Read these off the row that follows.
1) Report the second largest entry.
2) Report the third entry.
3) Report the entry just right of the largest entry.
4) Report the smallest entry.
5) Report the first entry from the right.
[134 124 125 129 127 139 157 130 133 129 127 129 136 150 131 141]
1) 150
2) 125
3) 130
4) 124
5) 141

Read these off the array that follows.
1) The second entry from the end, reading row by row?
2) The fourth-last entry, reading row by row?
3) The third entry on the diagonal from the top-right corner?
4) The top entry of the column that holds the smallest entry?
5) The entry directly above the smallest entry?
6) The third entry from the end, reading row by row?
7) The minimum?
8) The second entry on the main diagonal?
[[132 115 133 129 125 111 131 135 144 129 123 130 145 126 123]
 [123 119 121 130 139 124 126 120 136 137 131 126 141 131 120]
 [131 122 140 127 118 115 141 138 148 129 130 135 138 126 126]
 [130 120 139 126 121 114 141 137 150 131 130 136 139 127 125]
 [130 122 141 124 121 124 130 141 136 123 132 134 146 124 133]
 [126 116 134 124 144 118 125 131 130 131 118 131 139 131 125]
 [127 122 129 129 136 115 121 133 127 125 118 126 145 129 128]
 [124 122 120 131 139 125 118 123 126 129 127 122 146 130 125]
 [117 139 135 127 129 131 139 130 134 129 140 134 138 133 134]
 [139 114 126 130 121 117 119 133 129 123 119 124 137 121 124]
 [119 144 119 134 130 133 126 123 119 125 133 122 132 132 134]
 [136 108 134 125 130 117 127 132 138 131 121 131 135 124 120]
 [124 132 114 135 135 129 116 120 117 126 126 118 136 130 128]
 [132 127 139 122 119 134 137 134 135 129 134 136 117 125 130]
 [120 126 125 126 145 136 119 121 119 131 130 127 137 133 129]]
1) 133
2) 127
3) 138
4) 115
5) 144
6) 137
7) 108
8) 119

grid =
[[121 137 124 107 121 153]
 [138 146 123 119 133 130]
 [125 126 125 105 118 149]
 [124 128 117 110 121 131]
 [151 121 121 119 124 113]
 [146 129 122 125 132 136]
 [148 126 130 124 129 133]
 [135 151 126 120 134 151]]
Rows and columns are numbered from 0.
The entry at row 0, column 1 -> 137
Give the entry in row 1 and column 0.
138
Give the bottom entry of the column that holds the largest entry.
151
Give the entry in the top-left corner.
121
The entry directly below 118 is 121
The entry in row 1 and column 2 -> 123
Give the entry in the top-right corner.
153
The entry in the bottom-left corner: 135
Give the entry at row 0, column 2.
124
The entry just left of 136 is 132
The minimum is 105
The entry directly below 123: 125

Read these off the table that follows. Rows and columns are numbered from 0.
1) The bottom-right entry?
2) The entry in row 2 and column 0?
3) The top-left entry?
4) The entry in the bottom-left corner?
5) The largest entry?
6) The entry at row 2, column 2?
[[129 113 135 128 125 133]
 [128 133 141 125 128 117]
 [133 124 142 129 120 113]
 [135 125 128 131 123 118]
 [125 117 125 129 123 128]
 [116 138 125 121 136 131]
 [121 120 113 128 131 138]
 [136 132 111 133 130 125]
 [129 136 125 125 135 129]
 [120 132 130 122 135 133]
 [123 130 151 123 122 110]
 [133 132 101 133 133 132]
 [133 131 126 126 136 135]
 [127 137 145 123 129 116]]
1) 116
2) 133
3) 129
4) 127
5) 151
6) 142

[[132 109 131 132 115]
 [103 130 150 132 115]
 [116 131 125 106 138]
 [118 141 107 133 127]
 [136 151 103 109 141]
 [135 123 140 109 139]
 [137 113 132 140 119]
 [152 147 117 120 145]
 [129 113 114 103 142]
 [131 141 101 111 146]
 [130 112 129 132 132]
 [127 124 123 126 119]
 [104 141 111 112 133]
 [126 134 107 132 122]
 [127 138 129 137 112]]
Indices start at 0.
The top entry of the column that holds the smallest entry -> 131
The maximum: 152
What is the entry directly below 152?
Answer: 129
The entry at row 0, column 0 -> 132
The bottom entry of the column that holds the smallest entry is 129
What is the entry in the top-right corner?
Answer: 115
The centre entry is 117
What is the entry in row 2 and column 0?
Answer: 116
What is the entry directly above the centre entry?
Answer: 132
The entry at row 2, column 1 -> 131
The entry directly above the largest entry: 137
The entry at row 0, column 1 -> 109
What is the entry at row 2, column 2?
Answer: 125
What is the entry at row 1, column 0?
Answer: 103
What is the entry at row 1, column 1?
Answer: 130
What is the entry directly below 122?
Answer: 112
The entry just left of 145 is 120
The smallest entry is 101
The entry just right of the smallest entry -> 111
What is the entry in the bottom-left corner?
Answer: 127
The entry directly above 136 is 118
The entry just right of 118: 141
What is the entry directly above 104?
Answer: 127
What is the entry directly below 124?
Answer: 141
The entry directly below the smallest entry -> 129

a = [125 105 116 126]
The first entry from the left is 125
The last entry: 126
Which number is the 3rd entry from the right?
Answer: 105

Questions about the row below.
1) Read off the entry just left of 126.
2) Read off the entry just right of 114.
3) Read off the entry just right of 135.
[139 128 132 131 140 130 126 135 129 106 114 120]
1) 130
2) 120
3) 129

[148 125 120 131 123 138 104 110 118 143]
The entry just right of 131 -> 123
What is the entry just right of 125? 120

[146, 120, 121, 128, 111, 142, 155]
Report the entry just left of the centre entry.
A: 121
The maximum: 155
Report the entry just right of 111.
A: 142

[123 134 122 127 148 122 123 154 125]
The second entry from the left is 134
The fifth entry from the end -> 148
The last entry is 125
